[128 = 0]

[119 115 135 129 156  97  83 113 106 125 175 140 113 108  68 131 132 152
 123 137 125 145 129 118 151 152  84 166 170 136 146 136 116 122 162 136
 137 140 145 153  94] => (49)
[112 105 121 126 158 106  80  98 113 126 166 132 113 111  34 120 129 131
 115 127 134 130 146 136 144 154  85 158 145 129 148 149 123 114 147 141
 126 146 159 151 122] => (37)
[113 102 124 136 171 106  74  99  99 129 185 133 112 110  33 120 122 139
 115 108 119 144 145 140 143 159  81 167 150 136 155 144 111 111 150 151
 119 152 159 153 102] => (47)
[117 111 120 128 158 106  77 104 106 131 158 126 119 109  47 124 130 129
 115 125 128 139 142 130 142 155  80 152 150 130 147 146 122 115 148 158
 130 147 152 153 103] => (37)
[118 113 124 132 151  97  67 120 111 125 172 142 112 103  69 128 129 142
 121 139 131 132 137 131 144 160  72 160 156 139 141 136 126 122 142 148
 128 141 161 158  99] => (49)
[112 103 127 124 159 107  82 107  88 121 164 132 118 108  33 110 130 143
 115 128 127 131 147 137 145 155  76 153 178 132 145 126 122 109 145 168
 128 161 152 163  96] => (47)
[123 112 120 132 148 102  81 111 106 124 169 135 111  95  65 134 122 150
 120 134 144 149 128 132 148 153  74 158 158 139 148 128 115 120 159 139
 134 135 132 149 102] => (49)
[117  91 126 124 157 109  85 116 110 127 176 138 110 115  45 114 129 138
 126 123 129 140 145 135 139 157  84 142 139 125 145 140 125 115 150 158
 125 150 152 139 114] => (56)
[117  95 119 102 170 104  92  97 108 113 154 125 116 115  64 129 133 128
 115 113 125 149 145 148 130 139 104 158 146 122 153 148 128 131 169 152
 119 151 157 122 113] => (47)
[109  97 119 121 165 106  96 105 123 120 157 134 122 117  38 133 121 129
 114 124 128 141 141 141 139 159  83 156 143 123 146 147 125 116 171 151
 136 145 161 149 104] => (56)
[110  97 126 118 165 108  79 102 103 126 161 127 112 111  35 115 127 138
 115 118 129 138 144 141 142 157  83 162 147 128 142 139 119 116 158 150
 127 157 159 147 113] => (56)
[118  95 125 120 159 110  79 100 112 129 178 123 110 113  28 116 130 137
 112 122 122 139 153 140 138 156  71 165 143 131 148 136 127 110 146 157
 132 149 147 160  94] => (54)
[118 108 128 126 148 117  79 111 115 128 148 130 127 119  58 116 135 129
 124 129 125 139 144 125 138 137 103 144 133 139 135 133 131 120 138 155
 128 135 147 149 113] => (47)
[124 106 134 136 151 105  68 114  97 133 169 130 117 101  62 123 127 148
 117 133 124 128 132 127 153 158  75 166 176 147 145 137 112 114 144 144
 134 158 135 167 107] => (49)
[117  82 122 127 171 109  76 107 110 130 157 123 115 104  47 124 111 141
 111 120 121 143 146 144 138 167  83 163 148 132 147 147 124 119 157 156
 109 162 252 136 104] => (37)
[117 100 134 129 155 107  84 102 112 131 162 129 121 139  53 115 131 132
 117 117 126 139 149 134 143 152  83 148 137 122 145 143 127 118 136 157
 131 144 155 148 109] => (54)
[111 114 119 139 152 106  78 112 107 118 168 130 112 107  60 132 126 134
 118 136 122 135 137 130 149 154  67 160 163 146 147 131 118 119 145 143
 129 138 142 163  95] => (44)
[121  76 126 136 158 103  77 125 107 126 163 140 109 113  64 134 129 141
 115 127 125 132 129 136 141 161  87 168 149 142 144 138 116 118 154 144
 134 145 149 141 109] => (50)
[117 104 130 130 162  99  85 103 106 127 168 133 100 109  73 141 128 139
 123 134 121 139 137 137 143 162  89 175 165 128 162 158 118 120 159 138
 129 151 162 135 104] => (49)
[112 109 120 132 152 102  77 117 103 123 172 137 113 107  61 134 123 145
 120 122 123 140 136 132 148 165  79 169 157 140 147 134 117 120 149 152
 136 144 149 151 101] => (44)
[115  94 125 121 161  99  75 104  99 122 180 130 123 104  31 107 126 135
 112 124 122 148 142 111 147 163  52 158 157 139 154 130 114 103 142 166
 136 138 135 183  85] => (54)

[136 122 130 117 105 134 124 132 124 129 123 122 110 143 130 119 144 136
 136 121 129 127 121 123 136 131 118 125 120 131 126 126 125 128 139 128
 133 124 117 129 129] => P
[131 130 124 123 125 121 130 127 139 131 132 116 126 135 132 126 138 149
 129 129 122 131 127 131 130 124 128 121 114 124 124 121 135 129 133 115
 130 126 122 132 132] => P
[128 124 132 125 116 131 123 131 116 127 124 129 122 134 127 134 139 129
 134 123 130 128 126 124 130 131 126 127 126 132 128 125 120 128 135 136
 129 125 124 123 125] => Y
[132 129 125 125 127 128 131 127 137 130 129 123 123 130 129 116 127 133
 129 129 125 128 126 129 130 126 124 125 124 128 129 128 134 131 130 120
 130 129 127 133 132] => P
[134 127 125 121 118 128 128 128 134 130 129 119 118 137 131 119 138 140
 131 126 125 129 125 126 131 128 124 124 118 129 126 125 131 129 133 119
 130 126 121 132 131] => P
[131 127 127 127 128 133 128 129 131 129 126 129 124 127 126 116 123 122
 126 127 131 126 126 124 128 130 123 129 133 130 130 133 131 129 129 129
 129 128 130 129 129] => F
[129 129 125 125 127 119 124 127 133 129 131 120 130 132 131 133 136 144
 129 130 124 131 128 130 128 124 129 123 116 124 125 121 130 128 129 120
 127 127 123 130 129] => R
[135 128 123 117 114 120 128 128 141 132 133 110 117 144 133 116 144 155
 133 128 121 132 124 128 133 124 125 117 108 125 124 120 137 129 135 109
 132 124 118 135 134] => P
[123 129 131 131 129 120 126 127 123 127 131 127 135 129 130 148 135 136
 130 129 125 130 130 129 127 126 137 126 122 126 125 119 124 126 127 128
 126 128 126 124 125] => Y
[125 132 124 126 130 114 129 125 134 129 137 116 134 133 134 144 139 155
 130 133 120 133 131 133 127 121 138 122 110 121 122 114 133 127 127 112
 125 126 123 129 129] => Y
[133 125 132 128 124 139 127 130 121 127 122 136 121 127 124 117 123 114
 130 123 134 125 124 124 129 134 120 132 139 133 134 138 125 128 130 139
 131 128 129 126 129] => J
[129 131 123 127 133 122 132 124 142 129 134 122 131 129 130 123 128 141
 126 132 122 129 129 132 128 124 130 123 119 122 125 124 137 130 126 114
 128 129 124 133 133] => P
